What can hang from each mark
J189: J323 J422 J549
J671: J315 J768
J70: J189 J422 J789
J315: J2 J12 J671 J768 J789 J802
J549: J70 J230 J789
J2: J549 J789
J789: J230 J315
J12: J323 J422 J768
J359: J315
J768: J12 J315 J359
J237: J70 J359 J422 J802
J422: J237 J323 J549
J230: J2 J189 J323 J549
J323: J70 J189 J422 J789

Each row was made from one small tree. The marks that hang from a mark follow it in brackets, in the order of their numbers. Every link used is in the known rows. Write each row's tree.
Known rows
J768(J12(J323(J189)) J315 J359): [ 146  -56 -161   39  274  -55   11 -133   14   11  -55  -92  102 -317
   19   -7  -87   54  251  160 -197  -21  106   19 -161  134  -63  206
   15  131   43 -244   67  -94  170  -90   66 -280  128  223  192  363
  -58    0  125  -91  -84  -88   46   26   27 -308   91  172 -254 -133
  -27   31]
J768(J12 J315(J2 J802) J359): [ 240  144  -74 -172  251    6  -19  -30  104  103   43 -216  146 -214
  -16  273 -152  130   36   25  -92  107  134  182   95   63   60    3
   48  101   30 -294  160  112   78 -101   36  -17   93   74  105  -59
  144   29 -174  -55 -124  -88  -69   65 -202 -485   -2  -59  -79  103
  -90  -11]
J768(J12(J323(J189 J422 J789)) J315(J671)): [ 210 -144 -175   62  -60    5   59 -253  192  138   82  231  229 -122
  -24   81  -88   -6   26  104 -266  153   52  -55   16  342 -159  317
  -29 -265    5  -16  -19 -108  -99   59  283 -474  353 -214  313  331
  204  -20   -2 -232  166  -58  223 -233   64  -77  159   16 -294 -368
 -211 -104]
J359(J315(J2(J549) J671(J768) J802)): [ 254  371 -345  207  -94   77  -18  301  344  416  159  137 -163  -31
   41  378 -247  -94 -195  -57   66  134  114 -162  115   85  -36  -47
  -93  135  431    9  130    6 -110  193   47  305  225   -7 -100 -134
   -1  126 -235 -209 -201  108 -378  261  320   47  175   51  140  229
 -140  170]
J549(J230(J2 J323(J189 J422)) J789): [-183 -124  -62  100   -6 -106  269 -322   85 -114  -53    9  120  233
  -93  103  -54   -8  127  209   46 -136   11  164  -50   48  -30  134
   91  -86 -106  -56 -283 -138  -54   85 -104 -327  154  151  182 -199
   82 -133   75   75  242  -22  105 -158 -317   76  125  158 -128 -389
 -272  -17]
J315(J2(J789) J671 J768(J12 J359) J802): [ 202  159  -56 -318   88  -38 -242  -78  351  103  234   57  -28 -103
   11  349 -439 -163   67  123   45  324  198   28  133   -5  -36 -110
  -33  -74  414 -203  240  168   40  -95   39  -77  276   46   16 -384
   58 -368 -315  -52   -8  -57 -259  -85  -93  -74  -82 -208  -35   -8
 -210  -31]
J422(J237(J70 J359(J315) J802) J323(J789)): [-102   77  204 -330 -142  -45  170  376 -266   -5  -20  532  -57   97
 -143  -46  216  171 -105 -572 -126  -17  180 -219 -165  -30  -61   -1
   41 -248 -170  151   59 -304 -157  355   46  111   63 -413 -109  386
   26  182  -15  134  177   65 -106   72   62   51 -215   28 -195  126
  -88  -83]
J2(J549(J70(J189)) J789(J315(J12(J422)))): [-161 -208  379   73  161  354 -290  121 -107 -110   18  178  126  136
 -263 -153 -138  -28   93 -126  -27  129 -165   33   76 -104   -6  -89
   -1  -69  158  -53  -63  291  -54 -112  284   27 -133   39   14 -132
 -127    4 -108   18  121 -108   88 -336   54  323  -41 -132   18  187
  250  132]
J12(J323(J70 J189 J789) J422): [ -60    4  148   53  112  189    0 -281   46 -387  208  310   32  205
   56  -87   23   80   59  -25 -155  131 -128  102 -292    1  198 -136
  -62   -8   98  127 -243 -163  -52  163  -68 -160   67   36  280  296
   67 -166  161  185   51  -16  321  -94   -1  -28  157   73 -249   -5
  -50  -30]
J2(J549(J230(J189)) J789): [-151   78   46   23   75 -109   90   -8   54  171   -8  -55  180  199
  -16  -76 -204  -55   63   30  -23    1   93 -171  209  109 -275  120
  -18  -15  158  -45  -30  103   28  -93   54   90   38  464 -101   83
 -106 -138  106   58 -136 -150   22   18    1  184 -108  322  104  -86
    9  104]
J2(J549 J789(J230(J323(J189 J422)) J315)): [   1 -129  103   98  -33  -57  -36  -82  241  228 -175  119  221   80
   73 -148 -177   17 -177   62  -53   66   64  -34  -69   33  -39  403
   -4  -19  152 -137 -102  304 -233  -93  115  -26 -139   68  182   23
  -17  -39    0  -99  166  -86  151 -187  261  228  266  264  -87 -169
  195  114]
J768(J12 J315(J789(J230) J802) J359): [ 176  -46  136 -217  209    5    3  -31  -71  -33  -33 -283  168 -270
  105  169 -150  241 -157  201  -75   81  160  163  322  147  168    4
  -44   51  -81 -188   33  105   61 -385   78  -23 -106   32   57  193
  129    8 -195   45  -54   -6  -16  -49 -109 -399 -100 -237  -28  177
   81 -149]
J230(J189(J549) J323): [ -56   66  -44 -109   78  -60  140 -108   66  230  -55 -127   34   -7
  -73  -77   82  207   13  -12  116  -55   53  -52 -273   71 -148  200
  121  160  166  -82  -47   66   58 -180   -3   23  -48  273  -89   43
   -6   83  150  -38  -68  114  -65  151  -10   81 -240  297   75 -120
   43   72]
J189(J323 J549(J230(J2))): [ -34  118 -192  142   18 -211  114 -149  -33   58  -80 -284   45    5
  -64  -52   37  -10  161  135   51  -66 -174  -48  -57   41  -93 -149
   35  111   24  -44  -81 -176   12  -20   21  -37  157  267  -80 -123
  -69  -26   41   65  -33  -96 -165   34   57  -23 -185  236  263  -35
 -115  221]
J12(J323(J189) J768): [ 101  138  -66   -3   25  -34  -32 -168   84  -82   30   19  -62  -77
  169   22   17 -270  220  -20  -50   96  -19 -147 -394   32    4   23
   20   47  233   79  185  -91   80  -31  -26 -123   24  285   12  196
 -102  -90   72  -61 -133   57 -135   81  170  112   48  234 -120  -42
    2   -1]
J549(J789(J315(J12 J768))): [-102 -159  -56  -99  -20  226 -239  111   32 -123 -164  -19  -86  -78
   87   46  -75  -27  -10   -6   78   30  197   97  124  149   69  -72
  -21 -112  345  -19  144  122  103 -192  -42   56   21    7 -105 -137
    0  -45  -64 -160   69   35  -50 -183   21  205  164 -239   37  102
   25 -177]
J12(J768(J315(J2 J789(J230) J802) J359)): [ 227  197  289 -290  113   98  -26  -10   42  -95   75 -365  155 -185
  193  256 -201   82  -68  118   75  261  -35  145  183  -80  229 -210
   50  144   80  -56  199  268   44 -388   -8   44 -208   41   38 -142
  149    1 -336  109 -208   19 -227   66  -51 -341   24 -280   -1  267
  148 -228]
J12(J422 J768(J315)): [ 180  165  -61  -30    8    9   36  -75   57  -77    3 -127  122  -17
  113   -3  -63  -16  156   72  -46   89  -14  116   49   39  106   33
  131    8   37   83  244  100  -27  -92  130  -28  -93  105    3   79
   11  107  -89  -84 -265  105  -78  -40  -14  -47  -13 -128    1  -38
   52  -94]
J422(J237(J802) J323(J70 J789(J315)) J549): [-214 -197  151   76  -69  239  181  402   23  -55 -109  166  -49  123
    1 -324  193   48  -22 -319 -175  -58  -60  157 -202  -78  236   31
  -54 -170  104    7   32 -132 -154  343   80  192  -19 -331  -15  262
  146   -1  -26   61  181  119  143 -114  146  -46  -19   61 -213   -6
   60    1]
J323(J422(J549(J70 J230))): [-144  -25  -58  118 -197   14  118 -153   16   92    2 -126  112  224
 -213  -47  378 -237  -53  -69  -35  -61 -203  107  216   -8   39   87
 -173  -46 -160  218   61  -37  -21   -9  -17 -220   19 -179  -76  -32
 -184  -35   -3  115   47 -119  192   57 -133  131 -159   66   62  -89
 -146   47]
J549(J70(J189) J230(J2) J789(J315(J768))): [-101  -74   16   57  -13  167   86  132    9  -56  -82 -219 -147   53
 -225  -66  -52  -87  171  136  116  -59 -104   91  286   62 -266  -23
  -25  -71   14   23   51  115   55   -8  -19 -192  102   15  -95 -333
 -103   99   44 -159  149  -42 -134 -169 -141  161   77 -214  144  -32
  -66 -162]
J237(J70(J422(J323 J549) J789(J315)) J359): [-205 -198  210  109  -96 -153 -186  312  -48   92 -150  130 -225  -25
   40 -351   28   50  -73 -155  -22  -30  155 -241 -144 -329 -116  -31
 -214   15 -279   69  172    9  157  215   32   71 -108 -463   -3   41
   87   21   81  -30  -33 -134   14   71   86  -25  -98  -69   32   34
  262  -71]
J230(J2(J549) J323): [  81   91  -76   85  190 -167  142   54  148  150  -57 -137  -51   60
  -57  194  -49  119   -3   83   -1  -15   73  -11 -193  -73  -21   27
   81   50  179 -144    6   56  -96  205   53   30   89  220    5 -120
  -42   11   42 -102  -78   19 -166  213  -47  197  -51  347  149 -107
 -141  248]
J189(J323(J70) J422(J237(J359))): [ 115  148 -141 -148   33 -198   16   28 -189 -199  111   82   28  -43
  112 -118  118   94  -40 -188   68 -108 -187   14 -167 -230   46 -136
   -4  116 -177   28   36 -187  -75  237 -300   -7   87  -36   28   32
   32  169   35  201  -11  -43   77  -27  152  -85  -88  141 -164   77
  127  112]
J237(J70(J189 J422 J789)): [ -35  -67  220  -61  -87  -16 -169 -122 -105  -58  148  160 -136  131
   57 -185   21   91   55  -95    4  -25  110 -164   26 -131 -338  -40
   46    7 -480  -44  -78  -62  173  201 -162  112 -264  -36 -144   22
   95  -47  193 -200  -96   26  120  151  -24   -8   57  -88   40   39
  178  -39]
J359(J315(J2 J671)): [ 211  221 -359   17 -125  -35  156  -11  253  243  130   92  -81  -37
  110  320  -24  -56  -73  -62   54  -41   60  -85  180   62 -241 -107
   42  -61  229   65  150   50  -89   85   37  280  227   -6 -113 -136
  -13   50   78 -220 -161   -4 -107  267  101  -54  149  -38  223  -63
 -159  175]
J189(J323(J789(J315(J12(J768)))) J549): [ -39 -107  110  -50  -54  194 -244  -39  -50  -45 -179  -87   62 -215
   22 -252   23  -21   76  -70  -11  284   12  -58 -195  115  111  -24
  123  -94  286  -40   61  134   17 -311  134  -40   30  -54   40   21
  -38   50 -123  -28   10  -44 -129 -195  360  118 -109   15   82  105
  179 -128]
J549(J70(J422) J789(J315)): [ -70 -125 -221  104   65  161  -72  114 -140  -67    9   78  -23   20
  136  -85   99  -27   -4  159   71 -194  133   16  223   54   38  176
   64  -68 -165   62   38  157   55 -169  -78  177 -127 -106   58 -112
  -92  123  206 -105   23  -82  231    4 -138    7  137 -146    6   49
  -17 -109]
J549(J70(J422) J230(J323) J789(J315(J802))): [-268  -78 -225  -57  114  294   53   89 -105   83 -121  -55  -19  123
  -35 -105 -152 -132 -113  146   94 -180  182   27  111   32  141  284
  -54  -99 -231   44  -42   17   37 -306 -126  -42  -87 -199  -59 -385
  -29   67   88   39   95  -82  100   10 -317 -169 -129 -178 -146   90
 -144 -268]
J12(J323 J422(J549(J230)) J768): [-115  171  -27  151  -53  -49   -7 -107   68  -31 -137 -276  -83  123
  -41 -148 -124 -424  170  138 -111   12 -163  -26 -132 -111  248 -147
  -82  -62  239  265  196 -127   17  -53   77 -227   31   57 -141   58
 -295 -224  -52   92 -155   -2 -160  -87  100   62 -282  -27  -20    1
   26  -11]
J237(J70(J189) J359(J315) J422(J323) J802): [ -75  -13  245  -83  -95  -27  -19  231 -169   59  -73  653 -201  -63
  -88  -58  311   79  -50 -474   62  -52   76 -314 -212  -55 -413  -51
   23  137 -452  -32   13 -409   67  238  -30   -8  -89 -300 -198   78
   43  155  125   75   57  161 -155   26  -51  168  -22  -34  -71   28
  -55   64]
J549(J70(J189 J422(J237)) J789(J230)): [   7  -76   69  -17 -120  -10  111   91 -414 -151   51  -57  -35   34
  -55 -155   93  -76    4   34   43 -351 -194   -3  216 -111   18  191
   77  -83 -382  147 -178  -45  -77  -31  -95  134 -313   16 -150    0
 -115  100   47  -95  200   54  145  -98   -2   80   21 -271  -74   98
  159  -30]
J189(J422(J549(J789))): [  42  -30 -217  197  -21  -73  -50 -111  126  -26    7  -89  -55   45
  139   20  111   36 -116  219   58 -211  105   23  163   -7  130  -18
   66  -29   -3  -40  -32    0  -41   53 -192  160  -82  -50   51   18
  -85 -160   46  -24   12   46  132  -87  -10   51  -58  -41  -49 -168
   60   49]
J549(J230(J2 J323) J789): [-189   -9 -191   39   84 -165  294 -145    6    9 -123 -221  -12  165
  -54  100  -95   22  157  247   45 -167  122  100   58   41  -20  -17
  112 -152  -13  -26 -177  -52   23   17  -68  -66   98  201  -48 -197
  -54  -88  142    4  -16  -60  -90   47 -342  -23  -97   90   64 -252
 -256    3]
J671(J315(J2 J12 J789 J802) J768): [ -35   50  127 -147  -90  247 -300  152   10   56  170    7  -29   14
  -29  392  -46  -30  -27 -251   78  317  -65  137   95  152  383 -402
   -5   16  180  -84 -118  114   85  -66   75  198  -86  112  -11  -48
  309   96 -294  144 -115  245 -250   25  -94 -130   76  -23  -42  319
  110  -20]
J768(J12(J323 J422) J315 J359): [ 124   76 -128   37  290  -74  -82  -59  -67  -37  -68 -125  108 -217
   17    2 -218   87  216  266 -236   -5   70  119  -35   48  146   12
   90   38   50 -122   94   -6   79  -87  156 -273   76   60  147  304
 -161   17   57  -34 -136  -78   45  -85  -81 -313  -80  -51 -161  -18
  -24   12]
J671(J315(J802) J768(J12)): [ 160  133 -308   37  -78 -110  -99  142   65  347   18  -45 -101 -148
  -15  160   17  -95   18  -36  -89  156  172   35   29  393  151  151
   21    3  -28 -157   -3   -3   29  125   93   83   -5  169  -11  341
   57  218 -115 -113 -174  265 -212   82   37 -238  -17  203   -9   79
  -46  -24]
J549(J70(J422) J230(J2 J323)): [ -56   40 -182  -26   44  -89  169  -91  -57   28   29 -207  -42  123
 -231   57   29 -127  129  149   61 -111 -113    2   53  -62    1  159
   47   -8 -279   94  -57  -96   17    1  -10 -157   43   61   -4 -401
  -44   71  180   38   39  -73   26  278 -425   71 -178  121   78 -181
 -272   14]
J359(J315(J2 J12(J768) J789(J230))): [ 100   57  187 -194 -112   97  -44 -101  -19  -96  -28 -208  -75 -140
   31  299 -124 -134  -69 -147   22  191  -80   12  200   19  129 -317
  114 -161  324   81   46  219 -105 -337   48  238  -70   70 -110 -148
    7  -60 -249    4  -21   86 -204   13  118  118  147 -238  197  162
  124 -137]
J315(J2 J671 J768(J359) J789(J230) J802): [ 241  227  190 -354  -82   75 -180   15  231  -94  188  -71  -38 -123
  175  401 -244   26 -274  127  214  232  -45   64  266 -123  137 -341
 -203  142  317   77  192  102   66 -288  -61   12   68  -63  -98 -400
  131 -204 -340  111  -42   36 -274   58  -21  -84   10 -434  132  263
  -42  -71]
J70(J189 J422 J789(J315(J671))): [  39 -133  -61  151 -189  104 -129   33  136  103   71  109  -87 -126
  281 -191 -202   -2   11  187  104 -121  152 -164  221  -78 -420   66
   -6   -8 -234  -50   32   34  171   51   82  175  -97  -56 -134  -98
  172   78  202 -432 -102   16   66   57  202  -51  106 -197  132 -103
  302   24]
J189(J323 J549(J789(J230))): [ -27   44 -189  163  -39 -202   24 -180 -180   53 -155 -159   36  -92
  157 -134   79   98  -76  187   19 -158  -18 -109  -12   77   21  -11
   45   21   30   -9 -206  -15  -45 -269 -113  188 -161  118 -115   86
 -163  -93  -40   13   -5   -8  -63 -122  205  -52   17  -30  155   36
   34   76]
J549(J70 J230 J789): [-200   -6 -229   41  -25   53  188 -153 -180  -70  -14  -46   87  176
  -62  -20  199 -107   93   51   23 -181   13   71  281  117  -18   31
  -71 -164 -153  166  -90  -19   82 -196 -104   12    6   88 -142  -40
 -256  -28  104  121  -92 -168  114   54 -263  -26  -59  -78   64  -32
 -247  -66]
J70(J189 J422(J549(J230(J323))) J789(J315)): [-300 -219   48  200 -169  126    4  -20  145  259 -244 -277 -182    3
  -23 -453 -231 -101    8  122  -23 -226  126  -87  136 -239 -235  200
  -72  -21 -242 -156 -114    6  170  -28  -32    2 -214  -79 -203 -186
   70  -44  200 -296  -48  -27   18   29  115  -97 -126  -37  -26 -206
  424   -4]
J70(J422(J323) J789(J230(J2 J549))): [  37  -83   59  370  -80 -286    1   43  -45  -47  -31 -277 -230  -91
  -50   36 -192   11  -90  303 -109 -149  -63 -210  -87 -176  -79   -6
  124   81 -218  -17 -261   -2 -133  315  108  256 -149  -38  116  -79
  128 -107   22  -91   94  128   14  171  -79  114  -32   15  265 -228
  108   76]
J422(J237(J70) J323(J789)): [  -6    2  213 -220 -101  -88  100  265 -194  -63  -19  290  -45  159
  -41 -165  193  118   29 -438 -177   56  -37    5 -211  -73  134    1
  -14 -253  -94  180   43  -59 -132  330   54   32   74 -212   -2  339
  -56   80   82  105   19  -82   89   33   19   81 -108   66  -76   79
  -86    8]
J789(J230(J2(J549) J189)): [ 265  142  167  116   96 -355  153  139   30   55  -21 -290   53   13
  -72  140  -20  168 -142  144   42  -37 -101 -104   65   87 -192   60
   82  190  124   36    3   86 -111  122  112  145   24  393   13   74
   53   85   28  -42   66   65 -108  125  -11  204   84  291  397  -28
  -32  143]
J323(J189 J422(J237(J70 J359 J802))): [  -1  -22  303 -386 -165 -100   30  -24 -186 -259  144  566  273  325
 -178  -12  388   72  -62 -499   90  -67  -55   39 -219  -19  -59   65
   -2   20 -271  156  104 -385  -24  270  -68 -119   -2 -102  -29  180
  183   82 -110  209  288   97   58 -143  -43   81    4   93 -298  103
  -64   71]

Which tree is each row?
[  51   67   70  -86   13  -15   74  -13  -68  -61   -3  -98  -38 -197
  264  140   38  185 -170  171   43  -59  168   12  336    0   34 -142
   47  106   27  -14  -52  112   17 -262 -113  209 -152   72  -43  251
 -192   36  139   58 -126    3   16  237  144  -73   29  -73  167  151
  169    0] => J768(J359(J315(J789(J230))))
[ -79  -55   33  299  -77  -79   64 -168  -87 -197 -180  131   38  -49
   64 -173  -32  113   23  151   -2 -202 -192   13 -240  -24  251   43
 -100   85   49   58 -327 -125 -101 -157  108   60 -131  134  111  124
 -110 -164 -142  210  152   45  101 -337  108   39   79 -174  -11  -74
   33   79] => J12(J422(J323(J189(J549(J789(J230))))))
[  53 -184  -98  169  114  -91   53  105  278  110  136  -79    7  138
 -102  143 -180  -18   17  332  113   39   56  -36   89  100 -287  -38
  207  -29  321  -16   78  293 -126  213  305  264  173   30  163 -154
   52  -40  159 -219    2   17  -76   -5   18  154 -104   56  266 -221
   16  234] => J230(J2(J789(J315(J671))) J549)
[-194 -128   38  283  -62  -24  -14 -241   52  -39  119  -23  -59  181
  131 -203  130  -19  -47  -48 -151   50  -36   82  -98 -244  -62 -169
  -15   -5 -132  -86 -141  -28  -48  264 -280  -48  -49 -230    2   61
  154 -257  -26   44   15   52  189  -13   98  -34  185  163    2 -169
   60    3] => J189(J323(J70(J789) J422(J549)))
[  60   46   12 -125  -79   87 -176 -116   92  -20  139  138   59  -10
  -30  284  -63  -92   15 -112  -66  237  -81 -105  -64   66   51 -308
  -41 -256  339  192   -8  -26   32    4  201  -52  258 -114   16  -82
   92 -140  -32  -57   21 -146  -25   47  -44   47  -18  -88   -1    3
 -169   52] => J315(J2 J12(J323(J789)) J671)
[  99  115  -25 -140   17   15  -30   95   11   41  103  295  -69  -77
  136  216  149   15 -302 -157  196  -68  298 -107   82   43  -75  -78
   35  204 -173   10   44 -224  -22  -27 -107  134    6  -94  -90   32
  124  134   88   63  -41   88 -115  143   51   52  -71   30   53  214
   47    9] => J237(J359(J315(J802)) J422)
[ -81 -114  389 -473  -18  188 -415  165  -24 -131   12  130  -71   61
 -142  -23  -87   92 -230 -368  167  306  287  -48  -69  -31  -79 -260
 -196  -10   41   71  264   24  170  -34  -55  -35  -10 -326 -196 -157
  269   11 -268   11   99    5 -235  -28   17   40  -70 -279   72  421
  154 -359] => J237(J70(J789(J315(J12 J768 J802))) J359)
[   3  113   95    8 -101   25 -149   85  -53  -50 -125  -11  -58 -117
  -59  140 -111 -258  249 -229  -98  229 -308   60 -342  -79  328 -247
   80 -111   96    0   75  111  -81   83  257  -54   -5   37   39 -144
    9   13 -285  200 -110  170 -161 -109 -112  -39   37  -83   30  -31
  -44  -42] => J671(J315(J2 J12(J422(J323) J768)))
[-236    2  -67   93 -119   91  102 -375  -35  -23    5   34  192  135
   23 -238  195   52   -1    2  -75  141 -178   65  -63  120   13  -18
 -100  -40 -166    4 -280 -141  -67   -2 -167 -273   88 -144   97   82
  -57  -72   21  196   20 -172  336  -84  144  -46  -30  151  -44  -38
 -151  -69] => J189(J323(J70 J422 J789) J549(J230))
[  28 -309   12  276  -62   29   -9  110  -48  -22 -149  -54  -13   59
  -46 -272  342  -78 -235  135  125 -266  -31  198  336   50  116  144
   48   22 -141  139  -77  135  -77 -251   -1  191 -190 -228  -33  -66
 -138   12  117   58  117   10  117 -185    8   96  255 -215  203  -40
   86   -9] => J237(J422(J549(J70 J789(J230 J315))))
[   5    7 -175   59 -203  -20 -179  116  -48  166  -10  -28  -25 -112
  -21  103  206  -67  138 -117   33  148   -8   34   17  295  158  -19
   31   69   13   -8  -61   -4  148   93  101  126 -125  219  -70  283
   -6  249   -1  -42 -224  220 -127  199   53   10   82  198   61   46
   51   43] => J671(J315(J12) J768)
[  27  -37  -57   18  101 -211  248  -94 -132  -28  -12 -228  -28  109
 -184  132  125   98  -15  206   51 -110  -43   96   34   -1   54   72
  164 -128  -85  116 -194  144 -141  -54  -18   24  -88    1   15 -184
  -86   24   41   32  156   36  -77   99 -364   69   14  -12  167 -182
 -240  -58] => J549(J70 J789(J230(J2 J323)))
[  55   44  146  -45  -61 -212   90  389 -182   11   29  -15  -55  -73
 -281 -157  236   11  -58 -292   43 -198 -300 -119 -154 -331   29  113
  -65  111  -97  196  158  -68  -90  196   25 -113   99 -196   43   76
   -4  227  -44  274  224   21  -26  -54  -48  204 -403  149 -112 -103
  168   57] => J230(J189(J422(J237(J359) J323 J549(J70))))
[  -9   77  297 -318  -44 -254    6  181 -379  -49    8  202  -63   68
 -136 -205  206  104   52 -501    3  -43 -161 -161 -224 -292 -291 -144
  -52   49 -233  103  126 -176   82  242 -134  -92   12  -48 -209  153
  -19  219   71   39   -5  -71 -205  -68  146    3 -215   47  -78  230
  196  194] => J422(J237(J70(J189(J323)) J359))
[ 175  -66 -186  148  -58    8   10 -344  -57 -163   48  -20  164  -38
  -91 -121  250  114 -120  237  195 -226 -198   24   40  173  102  222
   35  123 -179   39 -288  -24 -135 -273 -120   93 -177   68  139  -27
 -179  -16  -64  167  215   22  227 -147   89   40   99 -100    0  -93
   18  -35] => J323(J189(J422 J549(J70 J789(J230))))
[ -23  -98  -41   79  235  -16  -18 -328   22 -206   80  149   66 -108
   62    4   67  -44  214  132 -152  106  -55  168 -387   59   37   67
  -62  141  -12 -176  -73 -141   97  134 -174 -458  169   72  316  289
 -134 -159  107  113   90  -78  353  -37   -8 -144  223  244 -294  -98
 -200  -15] => J768(J12(J323(J70 J189 J422)) J359)
[-212   23 -109   67  166   34  226  -17   14  120 -102 -124  -27  135
  -61 -172 -185   -7  -16   87   23 -113  -36  -80 -121  -19 -160  320
 -125  187 -106  -83 -101 -114   82    3 -208 -106   18  259  -59 -192
  -30  -17  189   79 -127  -25  208  237 -126   37    4  271  -52 -104
 -160  -39] => J2(J549(J230(J189 J323(J70(J422)))))
[  77  -15   33 -210  190  228   39   81   82  -38  208   10  175 -118
  263  266 -115  226  -95  207  159   96  164   89  248   19   39 -156
  -89  149   -5  -58  187    7  169 -245   53  -29   22  -76   -2   -8
  205   11  -84   51 -218   12  -58  143  -98 -303 -149 -256  -58  155
  -32  -76] => J768(J315(J671 J789 J802) J359)
[ -46  -34   -4   -4   50   88  139  -91  -56 -223  166  210   89  199
   87  -60  130 -134  119 -187  -74  -66 -251  178 -439  -37  143   -4
  -18   30   24   75  -43 -222 -135  334 -167 -213   79   55  114  293
   32  -38  104   74  162   51  312  -49  180   48  249  276 -339   41
  -35   60] => J12(J323(J70 J189 J422(J237)))
[  35   47   12   59 -102  157 -138  229   10   53    2  182  -78  -96
   43  -37   54  -12  -10 -182 -143  105 -109  -76   39 -130  114   79
  -38 -143  -72   83   29  244  -55   10  138   93   39 -330  245 -195
   61  178  102  -23   50 -223  206   55 -142   21  112  -48   -9   -6
  -21  -28] => J549(J70(J422(J323(J789(J315(J2))))))
[ 236  131  -98    4  119   20 -244  191  288  152 -212 -147  -82 -281
  -15   67 -272    7   -1   57  -74  115  137  124   97  -20  -11   54
  -74   97  487 -337  310  312   51  -77   25  -40  260  128   57 -211
 -231  -13 -171 -175 -124 -161 -162  -70  232  -17  226    4  114  121
   12  120] => J789(J315(J2(J549) J768(J12 J359)))
[-272 -217   24  270   78  136   79  -84  -32 -113   75  -51 -232   97
  107 -126   95  -24   72  163   34 -180  -42    2  -10 -147  -75  -15
  -85   90 -204 -109 -164 -109  135  185 -293   82 -250  -33  -19  -46
   34 -216  140 -130   -7   90  276  -27  -25   15   65 -140 -162  -61
   87  -17] => J323(J70(J189 J422(J549(J789))))
